Here is a tiny trained network, its code and every weight. The questions are about switching its units off for an input and a target symbol, where a switched-off unit gives its printed mean instead of its output.

import numpy as np


def w(rows, s, z=0):
    codes = np.array(rows[::2]) - 128.0
    scale = np.full(codes.shape[1], s)
    scale[-1] = z or s
    return codes * scale


def norm(h):
    return h / np.sqrt((h * h).mean(-1, keepdims=True) + 1e-5)


def f(y):
    return y / 2 * (1 + np.tanh(0.7978845608 * (y + 0.044715 * y**3)))


def softmax(a):
    e = np.exp(a - a.max(-1, keepdims=True))
    return e / e.sum(-1, keepdims=True)


def log_softmax(a):
    a = a - a.max(-1, keepdims=True)
    return a - np.log(np.exp(a).sum(-1, keepdims=True))


def net(x, mask):
    ids = ['αβγδεηθξστ'.index(c) for c in x.split()]
    T = len(ids)
    res = E[ids] + P[:T]
    q, k, v = (norm(res) @ M[0].T for M in (Q, K, V))
    z = softmax(np.where(np.tri(T) > 0, q @ k.T / 4**0.5, -1e9)) @ v
    res = res + np.where(mask[0], z, O[0][:, -1]) @ O[0][:, :-1]
    y = f(norm(res) @ A[0][:, :-1].T + A[0][:, -1])
    res = res + np.where(mask[1:17], y, B[0][:, -1]) @ B[0][:, :-1]
    return log_softmax(norm(res)[-1] @ U[:, :-1].T + U[:, -1])


Q, K, V, O, A, B = {}, {}, {}, {}, {}, {}
E = w([
[80,48,169,93],'α',
[89,133,170,99],'β',
[63,182,88,61],'γ',
[203,207,195,83],'δ',
[143,30,208,185],'ε',
[142,35,217,177],'η',
[14,78,143,178],'θ',
[128,17,190,195],'ξ',
[163,107,92,35],'σ',
[94,157,123,253],'τ',
],0.016)
P = w([
[39,28,224,167],'0',
[131,191,101,176],'1',
[78,119,132,181],'2',
[2,14,149,8],'3',
[186,189,78,182],'4',
[107,108,126,203],'5',
[19,25,134,44],'6',
[208,158,56,200],'7',
[121,99,121,230],'8',
[29,38,127,56],'9',
[212,139,45,240],'10',
[122,81,120,249],'11',
[37,37,131,72],'12',
],0.0085)
Q[0] = w([
[76,159,208,59],'head 0',
[81,83,2,65],'head 0',
[252,194,96,221],'head 0',
[107,216,44,219],'head 0',
],0.0078)
K[0] = w([
[147,124,116,155],'head 0',
[123,123,111,100],'head 0',
[124,196,251,50],'head 0',
[57,147,164,132],'head 0',
],0.016)
V[0] = w([
[247,105,35,108],'head 0',
[135,124,174,100],'head 0',
[149,253,201,83],'head 0',
[12,121,69,223],'head 0',
],0.0053)
O[0] = w([
[1,107,181,49,82],'head 0',
[139,164,177,226,185],'head 0',
[158,240,129,183,216],'head 0',
[9,160,89,228,2],'head 0',
],0.0066,0.0025)
A[0] = w([
[41,55,137,127,104],'neuron 0',
[177,81,111,122,144],'neuron 1',
[145,107,163,155,45],'neuron 2',
[73,167,190,207,116],'neuron 3',
[83,96,95,203,20],'neuron 4',
[187,164,133,137,81],'neuron 5',
[133,177,18,135,64],'neuron 6',
[226,167,162,134,120],'neuron 7',
[201,169,149,160,90],'neuron 8',
[112,153,36,96,116],'neuron 9',
[4,138,101,96,44],'neuron 10',
[111,99,233,154,2],'neuron 11',
[96,170,153,85,154],'neuron 12',
[145,219,58,132,54],'neuron 13',
[237,102,97,180,39],'neuron 14',
[52,197,205,150,51],'neuron 15',
],0.014,0.011)
B[0] = w([
[146,202,60,132,217],'neuron 0',
[81,150,132,87,169],'neuron 1',
[119,123,180,129,116],'neuron 2',
[117,146,199,121,175],'neuron 3',
[63,72,153,61,137],'neuron 4',
[153,111,88,37,167],'neuron 5',
[101,89,79,217,145],'neuron 6',
[162,138,8,141,255],'neuron 7',
[117,111,104,83,202],'neuron 8',
[99,107,174,185,154],'neuron 9',
[206,101,139,72,161],'neuron 10',
[176,142,246,150,131],'neuron 11',
[121,108,65,171,192],'neuron 12',
[130,51,98,175,156],'neuron 13',
[85,163,56,105,158],'neuron 14',
[98,182,185,53,128],'neuron 15',
],0.013,0.0071)
U = w([
[49,205,89,143,4],'α',
[133,218,190,83,94],'β',
[112,21,98,189,100],'γ',
[252,145,105,123,174],'δ',
[182,71,185,126,189],'ε',
[180,120,194,120,133],'η',
[34,161,130,132,104],'θ',
[144,75,167,128,158],'ξ',
[108,30,170,21,125],'σ',
[111,180,146,163,68],'τ',
],0.012,0.0047)

Each question gives the input, a string of symbols that net reads in full, and the target symbol t.
The units are the heads (4 rows each of Q, K, V and O) and the neurons (one row each of A and B). Each row of codes is followed by its name. A weight is (code - 128) times the scale printed after its matrix; where a second scale follows, it is the last column's (O, A, B and U).
mask holds one flag per unit, heads first, then neurons. A switched-off unit (its flag False) gives its mean, the last column of its rows in O or B, instead of its output. The means were averaged over made-up inputs and are rounded, as every weight is.
A unit's drop is (log p(t) with every unit on - log p(t) with that unit switched off) / (log p(t) with every unit on - log p(t) with every unit switched off).
The circuit of an input: a set's keep is (log p(t) with only the set's units on - log p(t) with every unit switched off) / (log p(t) with every unit on - log p(t) with every unit switched off). Starting from the 12 units with the biggest drops (on a tie, the unit counted first), units are removed one at a time, each time the one whose removal leaves the highest keep (on an exact tie, the one counted first), for as long as the keep stays at least 0.8.
units of the circuit, in order: the units of the circuit, biggest drop first
most important unit: the unit with the biggest drop
top k neurons: the k neurons with the biggest drops, biggest first
drop of u: that unit's drop, to one decimal
input γ γ α τ σ ε δ δ σ, target σ: top 2 neurons : [neuron 7; neuron 0]
input α γ σ ξ σ, target γ: most important unit : neuron 9
input σ τ α τ σ δ θ σ τ τ, target θ: units of the circuit, in order : [neuron 4; neuron 3]
input δ σ δ α δ σ δ, target σ: units of the circuit, in order : [head 0; neuron 0]
input δ θ δ ξ δ δ γ τ θ η, target θ: units of the circuit, in order : [head 0; neuron 0; neuron 7]
input δ θ σ σ η δ β σ σ η, target σ: top 4 neurons : [neuron 7; neuron 0; neuron 9; neuron 3]
input θ σ γ η σ, target γ: units of the circuit, in order : [neuron 9; head 0; neuron 0; neuron 6]
input σ δ β δ σ δ η δ δ δ α, target α: top 2 neurons : [neuron 0; neuron 1]
input β δ δ η, target ε: top 2 neurons : [neuron 7; neuron 11]
input δ δ β δ τ δ σ σ θ, target θ: top 4 neurons : [neuron 0; neuron 4; neuron 7; neuron 3]
input σ γ ε η ε β δ δ α α δ σ ε, target σ: top 2 neurons : [neuron 7; neuron 12]
input β β γ γ γ γ δ γ β θ τ δ ε, target θ: top 2 neurons : [neuron 0; neuron 7]
input ε ε ξ ξ δ θ σ δ σ γ γ σ, target σ: top 2 neurons : [neuron 7; neuron 14]
input ξ σ β, target β: most important unit : neuron 15
input β δ δ α σ σ γ σ σ ξ, target σ: top 2 neurons : [neuron 7; neuron 12]
input β δ δ σ δ η β δ ε, target ε: top 3 neurons : [neuron 0; neuron 11; neuron 12]
input β σ β γ ε δ δ δ σ γ β θ, target θ: drop of neuron 4 : 0.3
input σ σ σ ε δ ε δ δ σ ε, target σ: drop of neuron 10 : -0.1
input σ δ ε δ σ ε, target ε: drop of neuron 12 : 0.0
input τ σ β, target β: top neuron : [neuron 0]
